Here is a tiny trained network, its code and every weight. The questions are about switching its units off for an input and a class, where a switched-off unit gives its printed mean instead of its output.

import numpy as np


def w(rows, s, z=0):
    codes = np.array(rows[::2]) - 128.0
    scale = np.full(codes.shape[1], s)
    scale[-1] = z or s
    return codes * scale


def f(y):
    return np.maximum(y, 0)


def log_softmax(a):
    a = a - a.max(-1, keepdims=True)
    return a - np.log(np.exp(a).sum(-1, keepdims=True))


def net(x, mask):
    res = np.array(x, float).reshape(1, 4) / 4 @ E
    y = f(res @ A[0][:, :-1].T + A[0][:, -1])
    res = res + np.where(mask, y, B[0][:, -1]) @ B[0][:, :-1]
    return log_softmax(res[-1] @ U[:, :-1].T + U[:, -1])


A, B = {}, {}
E = w([
[86,128,171],'x0',
[73,246,52],'x1',
[242,127,8],'x2',
[242,190,252],'x3',
],0.0038)
A[0] = w([
[99,254,98,131],'n1',
[106,172,109,131],'n2',
[118,109,91,52],'n3',
[106,148,132,55],'n4',
[156,160,160,139],'n5',
[174,125,110,166],'n6',
[134,122,174,184],'n7',
[189,78,74,6],'n8',
[174,134,144,170],'n9',
],0.011,0.0022)
B[0] = w([
[249,72,223,254],'n1',
[237,50,253,184],'n2',
[97,152,54,154],'n3',
[187,152,194,142],'n4',
[4,234,28,187],'n5',
[101,178,161,191],'n6',
[148,169,26,199],'n7',
[132,119,133,187],'n8',
[89,225,30,195],'n9',
],0.0049,0.0036)
U = w([
[84,255,86,255],'0',
[217,129,195,1],'1',
],0.0064,0.0009)

Each question gives the input, the list of numbers given to net, and the class t.
The units are the neurons (one row each of A and B). Each row of codes is followed by its name. A weight is (code - 128) times the scale printed after its matrix; where a second scale follows, it is the last column's (A, B and U).
mask holds one flag per neuron, in row order. A switched-off neuron (its flag False) gives its mean, the last column of its row in B, instead of its output. The means were averaged over made-up inputs and are rounded, as every weight is.
A unit's drop is (log p(t) with every unit on - log p(t) with that unit switched off) / (log p(t) with every unit on - log p(t) with every unit switched off).
The circuit of an input: a set's keep is (log p(t) with only the set's units on - log p(t) with every unit switched off) / (log p(t) with every unit on - log p(t) with every unit switched off). Starting from all 9 units, units are removed one at a time, each time the one whose removal leaves the highest keep (on an exact tie, the one counted first), for as long as the keep stays at least 0.8.
circuit, biggest first: the units of the circuit, biggest drop first
most important unit: the unit with the biggest drop
top k neurons: the k neurons with the biggest drops, biggest first
drop when u is switched off: that unit's drop, to one decimal
input [-2,-8,-5,8], class 0: most important unit	n5
input [2,-2,4,8], class 0: top 3 neurons	n5, n9, n1
input [-3,8,7,-1], class 1: circuit, biggest first	n1, n2
input [0,-4,-8,6], class 0: circuit, biggest first	n5, n1, n7
input [2,8,7,-5], class 1: circuit, biggest first	n1, n2
input [-7,6,-1,0], class 1: circuit, biggest first	n1, n2, n5
input [1,-5,7,5], class 0: circuit, biggest first	n9, n1, n5
input [6,7,-6,-6], class 1: drop when n1 is switched off	0.3
input [-5,7,-4,-6], class 1: drop when n2 is switched off	0.2
input [-1,8,4,-2], class 1: drop when n1 is switched off	0.4
input [6,6,2,-4], class 1: drop when n2 is switched off	0.2
